Here is a tiny trained network, its code and every weight. The questions are about switching its units off for an input and a target symbol, where a switched-off unit gives its printed mean instead of its output.

import numpy as np


def w(rows, s, z=0):
    codes = np.array(rows[::2]) - 128.0
    scale = np.full(codes.shape[1], s)
    scale[-1] = z or s
    return codes * scale


def f(y):
    return y / 2 * (1 + np.tanh(0.7978845608 * (y + 0.044715 * y**3)))


def softmax(a):
    e = np.exp(a - a.max(-1, keepdims=True))
    return e / e.sum(-1, keepdims=True)


def log_softmax(a):
    a = a - a.max(-1, keepdims=True)
    return a - np.log(np.exp(a).sum(-1, keepdims=True))


def net(x, mask):
    ids = ['Ψαβδζθλτφ'.index(c) for c in x.split()]
    T = len(ids)
    res = E[ids] + P[:T]
    q, k, v = (res @ M[0].T for M in (Q, K, V))
    z = softmax(np.where(np.tri(T) > 0, q @ k.T / 3**0.5, -1e9)) @ v
    res = res + np.where(mask[0], z, O[0][:, -1]) @ O[0][:, :-1]
    y = f(res @ A[0][:, :-1].T + A[0][:, -1])
    res = res + np.where(mask[1:25], y, B[0][:, -1]) @ B[0][:, :-1]
    return log_softmax(res[-1] @ U[:, :-1].T + U[:, -1])


Q, K, V, O, A, B = {}, {}, {}, {}, {}, {}
E = w([
[124,106,107,108],'Ψ',
[100,108,137,174],'α',
[140,119,4,7],'β',
[95,101,134,178],'δ',
[112,128,125,122],'ζ',
[155,87,107,138],'θ',
[160,74,144,183],'λ',
[70,162,78,149],'τ',
[164,81,164,92],'φ',
],0.017)
P = w([
[217,93,4,138],'0',
[70,80,144,144],'1',
[209,205,87,115],'2',
[82,118,160,145],'3',
[170,218,102,168],'4',
[86,134,173,158],'5',
],0.011)
Q[0] = w([
[2,92,102,154],'h0',
[109,122,117,133],'h0',
[133,26,125,152],'h0',
],0.0099)
K[0] = w([
[140,235,215,121],'h0',
[238,138,61,101],'h0',
[252,198,163,129],'h0',
],0.0036)
V[0] = w([
[64,177,126,160],'h0',
[241,98,91,182],'h0',
[85,240,1,201],'h0',
],0.008)
O[0] = w([
[151,104,94,147,83],'h0',
[254,238,101,158,253],'h0',
[108,92,19,227,218],'h0',
],0.008,0.0054)
A[0] = w([
[139,131,111,129,253],'n0',
[128,136,159,175,241],'n1',
[86,119,129,106,118],'n2',
[179,105,137,129,215],'n3',
[68,102,211,124,182],'n4',
[105,116,114,129,124],'n5',
[115,184,150,125,131],'n6',
[54,76,109,117,163],'n7',
[147,126,79,141,48],'n8',
[111,116,119,130,104],'n9',
[112,115,124,163,244],'n10',
[56,155,148,88,239],'n11',
[86,94,136,106,145],'n12',
[182,145,192,147,238],'n13',
[123,130,80,100,91],'n14',
[130,122,103,86,98],'n15',
[96,163,132,146,199],'n16',
[146,67,124,157,194],'n17',
[91,123,136,125,151],'n18',
[115,103,150,111,87],'n19',
[156,117,99,137,149],'n20',
[138,65,253,138,160],'n21',
[73,94,193,124,146],'n22',
[136,76,110,121,120],'n23',
],0.017,0.0047)
B[0] = w([
[129,161,118,109,253],'n0',
[109,144,105,114,240],'n1',
[130,64,199,127,124],'n2',
[92,110,94,126,229],'n3',
[225,115,157,87,153],'n4',
[151,103,129,156,142],'n5',
[166,100,83,139,137],'n6',
[96,38,173,196,183],'n7',
[138,100,163,124,246],'n8',
[128,109,150,129,129],'n9',
[130,141,102,107,248],'n10',
[131,114,158,42,146],'n11',
[159,25,254,133,132],'n12',
[93,144,104,136,243],'n13',
[127,157,167,148,185],'n14',
[121,139,146,181,143],'n15',
[150,121,91,94,188],'n16',
[149,157,86,123,216],'n17',
[105,77,140,94,134],'n18',
[138,69,242,164,115],'n19',
[108,157,160,131,248],'n20',
[55,131,212,70,171],'n21',
[191,118,171,104,144],'n22',
[162,103,123,165,142],'n23',
],0.0088,0.0069)
U = w([
[148,157,151,177,2],'Ψ',
[139,138,157,177,79],'α',
[134,155,202,225,122],'β',
[171,89,117,149,91],'δ',
[221,68,128,124,126],'ζ',
[243,174,26,112,197],'θ',
[19,253,115,157,128],'λ',
[47,86,62,192,130],'τ',
[44,141,148,51,193],'φ',
],0.0075,0.0049)

Each question gives the input, a string of symbols that net reads in full, and the target symbol t.
The units are the heads (3 rows each of Q, K, V and O) and the neurons (one row each of A and B). Each row of codes is followed by its name. A weight is (code - 128) times the scale printed after its matrix; where a second scale follows, it is the last column's (O, A, B and U).
mask holds one flag per unit, heads first, then neurons. A switched-off unit (its flag False) gives its mean, the last column of its rows in O or B, instead of its output. The means were averaged over made-up inputs and are rounded, as every weight is.
A unit's drop is (log p(t) with every unit on - log p(t) with that unit switched off) / (log p(t) with every unit on - log p(t) with every unit switched off).
The circuit of an input: a set's keep is (log p(t) with only the set's units on - log p(t) with every unit switched off) / (log p(t) with every unit on - log p(t) with every unit switched off). Starting from the 12 units with the biggest drops (on a tie, the unit counted first), units are removed one at a time, each time the one whose removal leaves the highest keep (on an exact tie, the one counted first), for as long as the keep stays at least 0.8.
units of the circuit, in order: the units of the circuit, biggest drop first
k most important neurons: the k neurons with the biggest drops, biggest first
drop when u is switched off: that unit's drop, to one decimal
input τ τ λ ζ ζ φ, target φ: units of the circuit, in order -> [n21]
input θ θ τ δ β τ, target τ: units of the circuit, in order -> [h0, n7]
input ζ δ φ β α α, target φ: units of the circuit, in order -> [h0, n21, n11]
input Ψ φ δ α, target φ: units of the circuit, in order -> [h0, n21]
input β τ θ τ Ψ Ψ, target τ: units of the circuit, in order -> [h0, n7]
input Ψ φ Ψ ζ, target φ: units of the circuit, in order -> [h0, n11]
input Ψ ζ φ λ, target φ: units of the circuit, in order -> [h0, n21]
input α β λ λ, target λ: 2 most important neurons -> [n21, n13]
input α θ φ ζ φ, target λ: 2 most important neurons -> [n13, n4]
input β θ θ θ τ, target θ: 2 most important neurons -> [n16, n6]
input Ψ δ φ τ, target φ: units of the circuit, in order -> [h0, n11]
input ζ Ψ φ φ Ψ Ψ, target φ: drop when h0 is switched off -> 1.5
input θ τ τ δ, target τ: drop when n7 is switched off -> 0.3
input δ θ θ δ θ ζ, target θ: drop when n8 is switched off -> 0.1
input φ φ α φ β β, target φ: most important neuron -> [n11]
